Here are made-up elements, facts about them, and rows of numbers that follow some of those facts. Name the element behind each unnamed row.

There are 2 kinds of fact about the elements: ε, γ.
ε: belongs to class; γ: uses
ploflu ε:e
klibrun ε:a γ:skabrek segam
troseplok ε:c γ:sodru
leda ε:b γ:gesosil segam
mozu ε:c γ:drepum
nustil ε:c γ:pese
patik ε:e γ:pubras vistim
daklagre ε:e γ:segam
gesosil ε:c γ:runidru
fodris ε:b
pori ε:e γ:skadur
stumider ε:d
pluskurim ε:f γ:drane
runidru ε:c
gora ε:g γ:daklagre papo
vanul ε:g γ:skavun daklagre
skegir ε:b γ:daklagre
bosketi ε:a γ:viflom
bodi ε:f γ:siski
drepum ε:c γ:trugrun
buvil ε:e γ:runidru
bisem ε:d γ:bosketi
sefla ε:c γ:gesosil
trugrun ε:g γ:runidru pludru
drane ε:f
bedris ε:d γ:trugrun drane trebin
loflak ε:a γ:bifol
turoro ε:f γ:pluskurim seska
gama ε:c γ:seska
papo ε:a γ:traskan
liflam ε:g γ:seska
brivar ε:g
stokadir ε:f γ:gesosil
skulin ε:d γ:vistim segam
klefa ε:g γ:bifol
skavun ε:f
pubras ε:a
dritu ε:d γ:traskan
seska ε:c γ:segam
fliden ε:e γ:segam
pleskal ε:g
fiziflak ε:a γ:vistim zarivo
drobul ε:f γ:fliplilol zarivo
padra ε:d γ:segam
skitil ε:b γ:daklagre
kleflem ε:a
tredrol ε:f γ:sodru
stime ε:e γ:segam
floze ε:b
rema ε:e γ:runidru segam pleskal
bragar ε:d γ:segam
grozotok ε:a
durebrun ε:b γ:skevoplal segam
drostom ε:c γ:fiziflak mikliflam mozu
drerer ε:b γ:stime
lofla ε:g γ:drane
rigre ε:c γ:pubras labebel
noplu ε:d
bifol ε:f γ:gesosil
klegik ε:e γ:troseplok
stikos ε:b γ:skavun segam fodris
vidruk ε:c γ:bragar grozotok
vistim ε:f γ:drane
plepus ε:c γ:skavun pleskal
gava ε:c γ:drane
skadur ε:b γ:runidru skaves padra
dezis ε:f γ:segam skegir
drofo ε:c γ:troseplok rane
rebu ε:f γ:segam
labebel ε:a
nadrul ε:c γ:butil rane toplus stumider
dribror ε:g γ:daklagre segam trebrokam
sodru ε:g γ:runidru trugrun
toplus ε:e γ:daklagre
romil ε:f γ:daklagre segam
siski ε:c γ:traskan runidru
bidrinel ε:e γ:vistim segam
trebin ε:g
segam ε:a
grutes ε:c γ:troseplok
pese ε:f γ:pludru bedris
regrevi ε:f γ:fliplilol
skaves ε:e γ:fiziflak dritu
griskal ε:a γ:pubras drobul
ruflun ε:c
skabrek ε:e
trebrokam ε:f γ:runidru drane
traskan ε:b γ:drane
raflum ε:f γ:runidru zarivo
gubi ε:f γ:dritu seska
teplu ε:f
skevoplal ε:g
giti ε:g γ:skadur
zarivo ε:g γ:segam
pludru ε:b
breskavin ε:c γ:zarivo
mikliflam ε:e γ:dritu
kotim ε:e γ:skabrek pludru
brutrel ε:d γ:rigre
lestalon ε:d γ:dribror
viflom ε:g γ:dritu skaves
rane ε:a γ:gesosil segam
butil ε:b γ:zarivo
mumok ε:b γ:segam fodris
flezi ε:d γ:mepan
fliplilol ε:c
mepan ε:a γ:stokadir skabrek
nobren ε:g γ:pese

Named rows:
[-11  -4 -35  -5  -5 -13   3   4 -28  13  -4  21 -17  -8  -6   6   7  -8
  18  -9  -2 -10  16  10  27 -17 -22 -10   0 -22   7  -4 -24 -15  -3  -8
  -5  10   5   5  -2   4   8] : troseplok
[ -4 -12 -30  -7 -11 -15  11   8 -22  16   0  19 -11 -12  -6   0   9 -10
  14 -18   0 -12  11   8  16 -17 -14 -15  -9 -23   4  -1 -13  -5  -9 -14
  -7   2  -3  -1 -12   0   3] : drofo
[-62 -10 -28  17  10  42   6   0  30  -1  14   0  29   7  15  29 -30  43
  -8 -20 -27 -16  49 -24 -38  21  23  53   8  42  12  51  31  18   4  49
 -11  50  -9  -1  36 -10  -6] : rema
[  7 -10  -8  -3 -12   2  29  -2 -22 -15 -16  -4  -4  12 -14   5  23   6
   1  -7 -14  26  -6  12  15 -26 -10  12  -2   0  14  16  15  16 -10  -1
  -7   2   6   6 -38 -20 -11] : noplu
[-13 -23 -21 -19 -17 -13   6  -1  -2  28   5  27  -6 -12   6 -23  15  -5
  15 -39  -4 -11  15 -13   4 -27 -14 -30 -10 -23  -4  20 -11 -14 -14 -18
 -20  -1 -11 -11 -26  -2  -3] : sefla
[ -7  -3 -28  11   4  -8   8  20 -31  23 -14  15  -8  -8 -13  10   9   2
  11  -7   2  -2  16  16  25 -25 -20  -5  -9 -30   8  -2 -20   3  -9 -16
   2  -7  -4   8   9  17  23] : breskavin
[ 35  16 -41  13 -21 -12   2  52 -37  28 -23  30  28  36 -32 -19   7 -29
  -2  13   6  28 -33  -1 -17   6 -25 -35 -47 -11 -28  14  -4 -26   8 -12
   4  -1 -37 -10   3  13   9] : vistim
[ 41  12 -39   3 -29 -16  28  35 -41   9  -9  15  40  27 -37 -13  17 -11
 -11  13 -12  50 -39  -2 -23  -7 -32 -27 -43  -8 -23  25   6 -24  14  -1
  -1   8 -20  -5 -39  -6   5] : drane
[  5  -6  -2   1 -21  12  21  22 -15  -7 -30  22  -1  24   1   2  20  -5
   1   0   8  -3  13  17   8   1  16  11 -18  12  -3  21  12   3 -15 -23
  -1  -8 -22   1   4   6   6] : skulin
[-33  13 -41  12 -10   1  -1 -28 -17  -4  -9  14 -10  17   1  18  -3   7
  -3  35 -27  10  31 -18  38   6  12  -4   7  -9 -10  30 -21 -54  20  31
  34  40   1  46   4 -15  10] : trugrun
[-10  -4 -25   7   2   9  26   1   1  -4  40 -19  32 -12 -24  12  -8  14
  -6 -32 -40  18  -1  -7 -16  -8 -19  20 -15 -22   9  34  20  21  22  19
 -12  12  17   2 -28 -11   9] : labebel
[  7  28 -19   6 -26  -4  10  -2 -32  -1   9  24   0   0 -15  17  19 -42
 -16   2 -28   4 -36   8  23  23  -8 -35 -20 -16   0 -26  -4 -30  -9 -30
 -16 -24 -11 -28  -7  15 -15] : gubi
[-45 -32 -43  19   9  18  -8  11  30  -9   5 -41   2  10 -10  -3 -62   6
  54 -26 -12 -40  26 -13 -21  38  -4  50  35  40  -3  -2  19  50   6  71
 -18  53  -7 -17   9 -34 -16] : toplus
[ 17  13 -15   7 -22  -4  32  -3 -36 -12   7  -6  19   8 -28  13  26  -3
  -8   4 -36  35 -29   6  21  -4 -27 -22 -14 -16  -9   2  -4 -26  -7 -11
 -17 -19   5 -19 -49  -1  11] : teplu
[  6  22 -21   6 -22  -3   7   3 -32   0   3  15   6  14 -15   6  18 -23
  -4   6 -26  13 -22   4  26  15 -19 -33 -14 -15 -14  -8 -14 -43  -4 -18
 -14 -15  -5 -20 -13  11   4] : bodi
[-61 -18 -32  23  20  34  -7   2  29  10  12 -10  14   1  -1  20 -38  22
   0 -26 -27 -17  23 -23 -35  13  10  45  12  27  24  26  28  42   0  58
  -9  40  -9  -5  36 -16 -28] : pori
[  9  16 -19  13 -16  -3   8   7 -33   4  -4   5   6  15 -23   5  19 -17
   1   3 -25  17 -24   6  29   7 -23 -31 -14 -20 -12 -10 -17 -31 -11 -18
 -14 -25  -7 -20 -17  11  11] : regrevi
[-16   3 -18   7 -10  17  17  16   9   0  34   9  32  -3  -4  10 -11   3
  -7 -31 -22 -13  21  -3 -16  23   9  17 -27  -7  -7  37  18   2  15  -7
 -10   6  -6  -6   9  13  24] : klibrun

Which element is each row?
No name comes twice in this set of rows, the named rows included.
[-49 -23 -31  31  25  33  -5  15  30  20   6 -18  21   3 -11  13 -42  25
   4 -28 -19 -13  19 -20 -40   7   8  46   7  22  20  30  30  56  -4  56
  -7  32 -16  -7  38 -14 -21] => patik
[ 16  -8 -51 -13 -18 -27  13  37 -29  26 -15  38   8   0 -15 -15   0 -14
   7  -8  19   3  -2   3 -20 -15 -20 -15 -34 -10  -7  20  -3  -3  12  -4
   6  29 -21  11  -6  -1  -3] => gava
[-58  -6 -32  17  16  29  -5  -5  28   9  26   2   5 -21  -2  36 -38  -1
 -21 -31 -34 -29   0 -18 -36  26  23  40   4  24  42   3  42  53  -5  46
 -12  31 -12 -16  43 -13 -58] => mikliflam
[-14 -14 -24  16 -11  -6   8  -9   3  15  -6  -2  -8  -4 -18 -10 -12 -16
   3   8 -19  -3   0 -19  21   0  19 -19  -6 -24 -10  12  -6   5 -13  13
  20  -6 -28  14 -18 -15  -3] => klefa
[ 19  -4 -30 -42 -24 -14   0  37 -20  11 -27  57 -29  27   3 -37   6 -47
   7 -30  35   0   6  20 -30 -30   3  20 -44   6  27  51  34  37  38 -10
  23  49 -13  41  15 -17 -47] => traskan
[-57 -20 -31  28  24  33 -10   5  31  15   8 -17  13   2  -7  15 -42  24
   8 -28 -23 -17  23 -21 -29  11   7  44  13  23  21  23  26  50  -4  57
 -11  32 -11  -8  37 -16 -24] => klegik
[-71  -6 -36  16  18  38 -13 -14  27   6  14   1  18  14  14  21 -29  39
  -2 -20 -32  -7  45 -29 -32  12   6  47  20  37  17  47  21   5  14  66
  -9  65   5   8  43 -18 -21] => buvil
[ 19  10 -17   3 -40  -2  25  14 -29 -20  -3   5  13  19 -11   2  12 -23
  18  12 -13  -8  -6  15  27  39  -5 -20 -14   5 -37 -14 -13 -43  -7 -29
 -18 -15 -15 -28 -26  13  32] => romil
[ -4   2  -8   3 -21  21  53  17   7 -20  39  -2  55  -9  -2  27   0  28
 -22 -22 -29   1  25   2 -24  19  20  35 -35   3 -11  57  32   4  15 -11
 -13   7  -4   0 -17  10  45] => segam
[ -5  15 -19 -15 -25  -4   7  -7 -25  -9  -3  45 -30  -3   1  16  17 -52
 -24  -5 -11 -12 -28  13   9  16  14  -7 -13   3  34 -19  22   7  -5 -16
  -4   8 -11  -4  12  -8 -66] => dritu
[ -4  -5 -32  -6 -10 -16  12   8 -26  12   0  23 -11 -18  -7   8   9 -15
   5 -11  -1 -10   4  11  16 -14 -14 -12 -13 -23  10  -6 -12  -1  -7 -16
  -6   1  -4   2  -4   4  -2] => drostom
[-13   0 -31  17  -9  -6  12 -12  -8   2  -8   3 -11  -6 -16  10 -11 -16
  -5  22 -21  -2   2 -12  28  10  22  -9  -3 -20  -5   7  -7  -4  -2  14
  26   3 -20  22  -6 -12  -3] => giti
[ 12  30 -42  -1 -29  -6   0  14 -40   6  -9  39  19  42  -9  -7  19 -15
  -4  17 -13  28  -9  -6   1  14 -28 -33 -25   2 -27  25 -15 -71  24  -3
  -1  26  -9   0  -4   3   9] => trebrokam

The same elements again, as new rows of numbers:
Some elements and their rows:
[ -1   3   8  -1  12  20 -20  19   4  -8   4   1 -11  -6 -14  26  27   6
  -2   1  -7  -3 -15  -8  -8  -2  -9 -11   2] : bifol
[  2  10  10   5   0  12  24  19  12 -24   2 -14  22  -5 -15  -8  20  22
 -12 -25  -9   4 -10 -28  23   8 -12 -24   1] : gesosil
[ -3 -16   5   6  20 -30 -12   1  -3 -12  16   3  -7   3  -5  23  -1   2
  13   1  -5   4 -24  -9  -4  -4  -8  -3   1] : dezis
[  5  26  31  29   8 -10  25  15  16 -25   1  25   6  47 -13   5 -39   3
   8 -28  -3 -18 -18 -16 -35   3 -10 -61  -8] : segam
[ -2  -7   9  13  21 -22 -17   0  -3 -11  18  10  -6   3  -5  20 -10  -1
   6   4  -4   1 -18 -13  -9  -4  -7  -7  -1] : rebu
[ -4  -8   6  -5   9 -18  -7  14  -5 -16  -2  -8  20  -3  -2  -6  -9  -9
  17  -5  -6  16 -19 -10 -13  12   1  -2   3] : skegir
[ -4  -1   0 -12  10 -28  -7  11 -11 -13   1 -11  18  -4   0  -5 -14  -7
  18  -7  -6  16 -19  -6 -21  14  -3   9   6] : skitil
[  0   6   0  12   8  24   1   7  -9  -9  24  11  -3   7  -7  16 -22  -3
  17   3  -5  -5 -20 -12   0  -7 -13  -1  -1] : drobul
[  1  -8  10 -36  14  33 -43   9  -1  -7 -11  11 -15  11   4   8  12 -14
  20  32  -9   0  -4  -6  26  12   9   0   7] : flezi
[-12   1  10  12  14 -13 -16   8 -10  -8  -1  19  -8  -8 -13  15 -10   6
  14   2  -5   0 -11 -14 -10  -2 -11  -4  -6] : pluskurim
[ -5   1   3   5  10   8 -10  12  -6  -7   3  11 -10  -2 -11  18   4   6
   9   3  -7  -4 -17  -5 -14  -3 -12  -5  -2] : teplu
[  4  13  18  25  22 -43  -2   8   1  -9  14  29  -5 -16 -15  29 -29   5
 -19 -13  -1 -21 -28  18 -47 -36 -11 -31  -4] : skevoplal
[ -4  10   2  10   4 -30  33   4  -4 -28   0   9  17  -8  -7 -11  13  21
  -4 -18 -11   6  -7 -21  14   4 -19  -2  -9] : gama
[ -4  14   3  19   1  -8  29  12   0 -18   5   0  23  -8 -12 -16   0  23
  -4 -22  -7   6  -7 -27  33   3 -18  -9 -10] : mozu
[ -3  -1  -1  11  18  10 -22  15  -4  -3  -2  13  -4   7 -16  16 -18  15
   6   9   0  -2 -11  -8   4  -4  -7  -4  -9] : pese
[ -8   0  -2 -10   3  25 -13  13  -7 -13  -5  -8  14 -19  -8  -9  13 -10
  17   8 -10  18 -11 -24  20  22  -2  14   6] : ploflu
[  3  28   8   9  10 -10  33  11   3 -16   1  13   2  43  -8  11   2  28
   8 -17  -7 -20 -18  -2 -43 -13 -22 -32 -11] : kleflem
[ -3  -6   0  14  12  -8 -15   7  -5  -2  27   2  -3   1  -6  19  -6  -1
  12   4  -4  -4 -17 -19  15  -5 -10  -6  -1] : raflum

Rows to name:
No name comes twice in this set of rows, the named rows included.
[ -5  14  11  10  10 -41  31  11  -1 -15   0   5  -4  45  -7  10  -9  23
  21 -24  -7 -14 -14   1 -41  -6 -24 -35 -10] => papo
[  3  20  -4   3  -2  28  44   4 -10 -24   4   3  23   0  -9  -9 -16  26
  -5 -17 -11   3 -13 -18  15   1 -23   4  -8] => rigre
[ -4  14   7  17   1 -11  -7  17  -5  -9   9  -2  18  -6  -2  -9  13 -18
  14  -5  -6   6  -8 -24  13  -2  -2  -3   0] => skadur
[  7  21   9   9  10 -24  24  10   7 -16  15   3   4  45  -6  14   2  24
   6 -21  -5 -15 -19  -5 -41  -9 -18 -41  -4] => rane
[ -1  13   0  -1   1   8   2  17  -6 -11  10 -10  22  -1  -1  -7 -12 -14
  15  -9  -6   8 -14 -15  -1   7   1  -1   8] => butil
[ -4  -7  -8  -7  11  25 -22  12  -9 -11  -6  -4  20  -7  -6  -6  22   3
  -1  18  -6  21  -6 -32  35  14   1  18   1] => kotim
[  1   2   2  -1   5 -10  32  12   3 -23  10 -16  21   1 -10  -3  28  32
 -15 -21 -10   8 -11 -22  20   3 -15  -9  -2] => sefla
[ -5 -11  11 -30  10  26 -37  10  -2  -4 -10   4 -16   2   4   5 -13 -22
  42  25  -8   1  -1  -3  25  15   5  -2   8] => noplu
[  4  15  -2  21  24 -43  -4  18 -11  -1   4  30  -1  -8 -16  30 -25  24
 -22  -2   2 -18 -17  25 -39 -35 -13  -9 -11] => nobren
[  0   0   0  17  -1  -4  36   2   0 -21  23  -7  26   6  -6  -9 -10  21
  -3 -25  -7   5 -10 -32  28  -1 -19  -9  -5] => breskavin
[ -4  10  17  26   0   9  22  26  13 -17   5 -12  23 -12 -22 -15 -10  16
   3 -27  -4   3  -3 -36  30  14 -13 -33  -4] => runidru
[  6  28  18  39  12 -26  -3  14   0  -6  25  25   5 -13 -17  25 -40  -5
  -6 -18   3 -22 -25  12 -32 -35 -14 -29  -3] => zarivo
[-14  -1  15  26   8   3 -21  20  -3  -5  -7  17  -6  -6 -21  10 -36  -3
  24   0   0  -4 -13 -20  -7   4  -7 -18  -6] => drane

The same elements again, as new rows of numbers:
Named rows:
[ -7 -22  15 -11  12 -14 -38  21  17  18   7  -8  16 -15   8 -24 -27 -35
 -22  13 -33   2  33  20 -41   8 -13 -16   5  11  22 -19 -24  17] : plepus
[ 15  10  -4 -36  -6  -2   8 -19 -24   0  39 -75  25  29 -28 -31  39  -8
  11  12  17 -20 -39  11  34  -4  -9  27  -6   9 -27  10  31  -6] : segam
[-25  -2   0 -19   9 -28  15 -11  27  -5  -5  -6  18   5  -9 -14  21 -21
  12  16 -10   9  12  11 -13   3  -5   8   5   0  19  -5   1   9] : mikliflam
[-15   2 -10  31  27  24  23  40 -43  39 -20   9 -14  21  18 -31   2 -35
  28  13 -30 -37 -15 -21   6  10  10   3 -34  21  28 -24  48   8] : drane
[-14  12 -18   5   5 -13  32  14  37 -11 -13  -2 -10  15  -7 -15  -3 -27
  10 -22  31   1 -14  26  30   7  11  -7   0  21  13  -6  23 -19] : bisem
[  1  35 -11 -28   7 -17  16 -16 -23   7  50 -70  12  20 -25 -11  32   0
  20   8  12  -1 -28   6  13  -8 -14  14 -11  14 -18  -6  42  -9] : grozotok
[-12  38   4   5   0 -25   9 -21  17   7  11 -14   0  -2   3 -43 -10 -22
   7  11  19  10   4  27  23   5  21 -15   0  27  25  28   2  28] : fodris
[-13  12 -17   8   5 -12  34  16  32 -10 -14  -5  -8  18  -7 -17  -3 -27
   7 -27  31  -2 -16  29  29   7  11  -9   3  22  12  -8  22 -17] : lestalon
[-22   5   9  -7   5 -29   6   2   8  -9   7 -15  14   4  -3 -13   7 -23
  -2   9  -2  -1   1   9  -6   2  -6  -4  10  10  17  -7   2  19] : kotim
[-27  11 -20  13  17  23   6  45 -38  13 -21   4 -18  13  12 -24  12 -45
  29   3 -22 -41 -14   2  -6   2   5   5 -49  16  36  -9  37   7] : teplu
[ -5 -28  10 -19  12 -14 -37  17  22  15   2  -2  18 -15   7 -22 -24 -35
 -19  18 -35   5  36  19 -39  13 -12 -11   4   7  20 -17 -24  11] : gama
[-11  29   3  12 -11 -31  28 -14  10 -17   4  -8  19   7  -3 -41  -1 -36
   3 -10   8  10  15  51   8  17  18 -35  25  24  18   9   8  27] : skitil
[-16   4 -19   7  15  14  14  46 -30  -2 -31  18  -9  16   7 -18  19 -57
  25   1 -29 -38 -13   3 -10  12  -1   3 -38  11  33 -16  43   2] : bodi
[ 16  15   5 -30   0 -21  21 -15 -24 -22  46 -41   3  -1 -35  11  37  -9
  14  20  19   6 -37  13  18  18 -23  11   5   1 -22 -21  54 -15] : fiziflak
[ -8  -4  16  -8   1 -29  -3   4  12  -7  -4 -18  23  16  -7 -25  13 -35
 -15   8   2 -11 -15   8   6  -3 -10   1  10   9  13   1  -2  28] : rema
[ -9 -24  14 -13  11 -14 -38  22  16  14   9  -6  12 -20   9 -19 -30 -33
 -20  14 -32   4  34  19 -40  12 -12 -17   5  10  22 -20 -23  14] : rigre
[-10  30   3  16 -13 -30  31 -14   9 -19   6 -11  21   8  -4 -43  -1 -36
   3 -14   6   9  17  59   5  17  19 -39  28  24  15   8   7  30] : skegir
[-14 -14  13  -7  15  -7 -47  19  13  33  13 -17  10 -15  12 -28 -32 -24
 -19  15 -29   0  31  17 -38  -1  -8 -13  -7  15  24 -10 -29  21] : ruflun

Rows to name:
No name comes twice in this set of rows, the named rows included.
[-24  -1   2 -19   8 -28  13 -11  28  -7  -5  -3  15   1 -10 -10  22 -23
  11  19  -6  11  11  11 -13   3  -7   7   3  -5  19  -6   3   8] => skaves
[-11 -15 -17   4   3  26  11  45 -37  -7 -35  12  -1  19   5 -33  22 -60
  20   2 -26 -51 -18  11   4  17   3   9 -32   9  27  -7  34   5] => dezis
[-29   3   6   8  -6 -21  22   6  -6 -16   8 -28  29  13  -5 -22  13 -24
  -2 -13  -7  -5  12  38 -18   2  -1 -24  27  13  10 -19   3  25] => toplus
[ -6 -20 -15   1   1  30   7  44 -35  -7 -36  12   1  20   6 -38  22 -62
  18   5 -24 -55 -21   8  10  18   5  14 -35   7  26  -1  31   4] => rebu
[-18   1 -16   8  12  16  13  48 -37  -4 -25  18 -15   7   7 -16  17 -53
  26   3 -26 -39 -14   6  -8  15   0   2 -38  11  34 -18  43   2] => regrevi
[-12 -18  16  -9  -3 -15   4  -2   5 -13   2 -15  20   6  -5 -27   9 -25
 -10  18   3 -11  -5  10  12  10  -1   6  17   5  10  -1  -4  19] => bidrinel
[  8  25 -13 -38   5 -25  29 -18 -11 -12  37 -52  21  19 -32  -1  42 -12
  21   9   5   6 -23  10   7   6 -17  13   0   4 -20 -15  48 -19] => bosketi
[ -4 -21  16 -12  12 -21 -40  23  18   9   6  -1  13 -18   6 -16 -24 -40
 -25  11 -31   6  29  22 -45  11 -18 -20   4   9  23 -21 -20  17] => troseplok
[ 19   9  -6 -39  -6 -15  20 -14 -20 -15  36 -59  27  26 -29 -16  42 -15
  10   9  10 -10 -33  12  25   8 -15  20   4   5 -27  -4  39 -14] => klibrun
[ -3  26   5  -1  -3 -37  19 -19  22 -14   4   2   7   0  -2 -35  -7 -34
   2  10  14  13   7  29  21  18  15 -17  13  20  22  18   7  22] => drerer
[  9 -17  21 -10  21 -32 -40  20  33  30 -10  -2  24   0   4 -24 -19 -49
 -30  12 -37   6  23  11 -43  -3 -25 -17  -1   8  22 -20 -16  23] => siski
[ 10  26  -7 -33   3 -24  25 -12 -23 -16  44 -55  14  14 -30  -1  36 -12
  16   9   9   4 -28  11  12   8 -19  11   3  10 -20 -17  49 -14] => griskal

